Here is a tiny trained network, its code and every weight. The questions are about switching its units off for an input and a class, where a switched-off unit gives its printed mean instead of its output.

import numpy as np


def w(rows, s, z=0):
    codes = np.array(rows[::2]) - 128.0
    scale = np.full(codes.shape[1], s)
    scale[-1] = z or s
    return codes * scale


def norm(h):
    return h / np.sqrt((h * h).mean(-1, keepdims=True) + 1e-5)


def f(y):
    return y / 2 * (1 + np.tanh(0.7978845608 * (y + 0.044715 * y**3)))


def log_softmax(a):
    a = a - a.max(-1, keepdims=True)
    return a - np.log(np.exp(a).sum(-1, keepdims=True))


def net(x, mask):
    res = np.array(x, float).reshape(1, 7) / 4 @ E
    u = 0
    for l in range(3):
        y = f(norm(res) @ A[l][:, :-1].T + A[l][:, -1])
        res = res + np.where(mask[u : u + 4], y, B[l][:, -1]) @ B[l][:, :-1]
        u += 4
    return log_softmax(norm(res)[-1] @ U[:, :-1].T + U[:, -1])


A, B = {}, {}
E = w([
[60,116,106,147,168,149,60,192,133,98,112,164],'x0',
[84,123,14,100,154,147,88,181,57,192,28,104],'x1',
[160,158,206,75,188,148,87,175,101,97,137,55],'x2',
[125,147,109,129,205,201,92,117,117,99,116,82],'x3',
[100,134,82,86,132,162,99,127,95,74,160,126],'x4',
[128,99,181,154,108,195,168,251,247,158,106,125],'x5',
[130,131,126,50,168,166,126,112,78,218,182,214],'x6',
],0.012)
A[0] = w([
[145,125,173,117,128,144,145,113,131,104,181,131,2],'0.n1',
[102,120,98,105,127,162,93,141,121,151,166,139,30],'0.n2',
[102,129,64,69,177,146,95,140,7,171,116,154,157],'0.n3',
[134,154,170,109,169,144,124,142,113,138,136,127,150],'0.n4',
],0.013,0.0046)
B[0] = w([
[208,132,125,84,86,90,162,100,124,122,162,175,156],'0.n1',
[72,179,153,58,119,144,118,102,95,69,128,178,145],'0.n2',
[136,185,106,69,131,141,8,46,65,189,102,95,252],'0.n3',
[152,97,109,107,72,92,78,172,176,124,132,133,161],'0.n4',
],0.012,0.013)
A[1] = w([
[120,118,171,173,132,102,179,74,124,65,157,97,3],'1.n1',
[150,163,152,125,146,80,111,36,48,2,179,113,52],'1.n2',
[85,94,84,145,161,200,89,172,197,25,199,208,96],'1.n3',
[110,107,124,147,83,100,165,105,140,191,153,244,57],'1.n4',
],0.0097,0.0062)
B[1] = w([
[107,171,95,86,119,119,113,109,3,108,133,95,158],'1.n1',
[144,134,62,148,110,144,23,106,67,134,85,83,254],'1.n2',
[131,98,120,182,135,157,115,180,142,109,11,95,184],'1.n3',
[163,176,159,100,188,164,170,26,218,188,208,150,192],'1.n4',
],0.012,0.0071)
A[2] = w([
[164,191,243,33,170,149,53,215,95,89,162,91,56],'2.n1',
[37,126,48,85,187,201,134,174,75,193,130,169,104],'2.n2',
[162,185,195,107,189,178,176,94,127,76,191,103,1],'2.n3',
[2,157,23,186,126,93,195,75,113,143,112,174,11],'2.n4',
],0.0076,0.0046)
B[2] = w([
[144,37,194,192,148,80,209,199,178,155,194,163,253],'2.n1',
[140,156,63,91,1,110,83,3,94,186,97,186,242],'2.n2',
[222,220,204,116,155,175,153,80,133,247,120,95,142],'2.n3',
[136,40,212,145,176,179,139,144,200,68,154,128,153],'2.n4',
],0.0085,0.0044)
U = w([
[88,88,134,160,134,143,148,255,139,110,52,94,60],'0',
[153,125,199,86,137,135,196,86,173,164,214,163,20],'1',
[117,176,83,86,134,136,59,51,1,132,100,103,254],'2',
],0.012,0.0042)

Each question gives the input, the list of numbers given to net, and the class t.
The units are the neurons (one row each of A and B). Each row of codes is followed by its name. A weight is (code - 128) times the scale printed after its matrix; where a second scale follows, it is the last column's (A, B and U).
mask holds one flag per neuron, layer by layer. A switched-off neuron (its flag False) gives its mean, the last column of its row in B, instead of its output. The means were averaged over made-up inputs and are rounded, as every weight is.
A unit's drop is (log p(t) with every unit on - log p(t) with that unit switched off) / (log p(t) with every unit on - log p(t) with every unit switched off).
The circuit of an input: a set's keep is (log p(t) with only the set's units on - log p(t) with every unit switched off) / (log p(t) with every unit on - log p(t) with every unit switched off). Starting from all 12 units, units are removed one at a time, each time the one whose removal leaves the highest keep (on an exact tie, the one counted first), for as long as the keep stays at least 0.8.
units of the circuit, in order: the units of the circuit, biggest drop first
most important unit: the unit with the biggest drop
top k neurons: the k neurons with the biggest drops, biggest first
top k neurons in layer l: the k neurons of layer l with the biggest drops, biggest first
drop when u is switched off: that unit's drop, to one decimal
input [-8,2,8,-2,-6,1,-4], class 0: most important unit : 1.n4
input [-5,-4,5,8,-1,2,-5], class 1: top 2 neurons : [0.n3 2.n1]
input [4,4,5,4,-4,4,0], class 0: top 2 neurons : [2.n1 1.n2]
input [-7,7,-8,-3,5,8,-3], class 1: top 4 neurons : [0.n3 1.n4 1.n3 1.n2]
input [5,-3,8,-4,7,7,6], class 0: units of the circuit, in order : [1.n3 0.n3]
input [-6,-5,-7,-3,2,-2,0], class 1: top 2 neurons : [0.n3 1.n4]
input [2,-8,-6,-3,-7,-5,-4], class 1: top 2 neurons in layer 1 : [1.n4 1.n3]
input [-5,-5,7,-8,-3,-3,0], class 1: top 2 neurons in layer 0 : [0.n3 0.n1]
input [6,-7,7,3,1,6,2], class 0: top 2 neurons : [1.n3 0.n3]
input [-8,-6,-8,-5,7,-6,4], class 1: top 2 neurons in layer 0 : [0.n3 0.n2]
input [4,-8,-6,4,4,1,-5], class 0: top 2 neurons : [0.n3 1.n3]
input [-3,3,2,8,-1,5,1], class 0: top 2 neurons in layer 1 : [1.n2 1.n4]
input [2,2,-1,-3,-2,0,-6], class 0: drop when 0.n3 is switched off : 0.5
input [0,-6,-3,8,1,8,-3], class 0: units of the circuit, in order : [1.n3]
input [3,6,4,2,7,7,-3], class 0: drop when 1.n3 is switched off : 0.1
input [1,-1,5,0,4,2,-5], class 0: drop when 1.n1 is switched off : 0.0
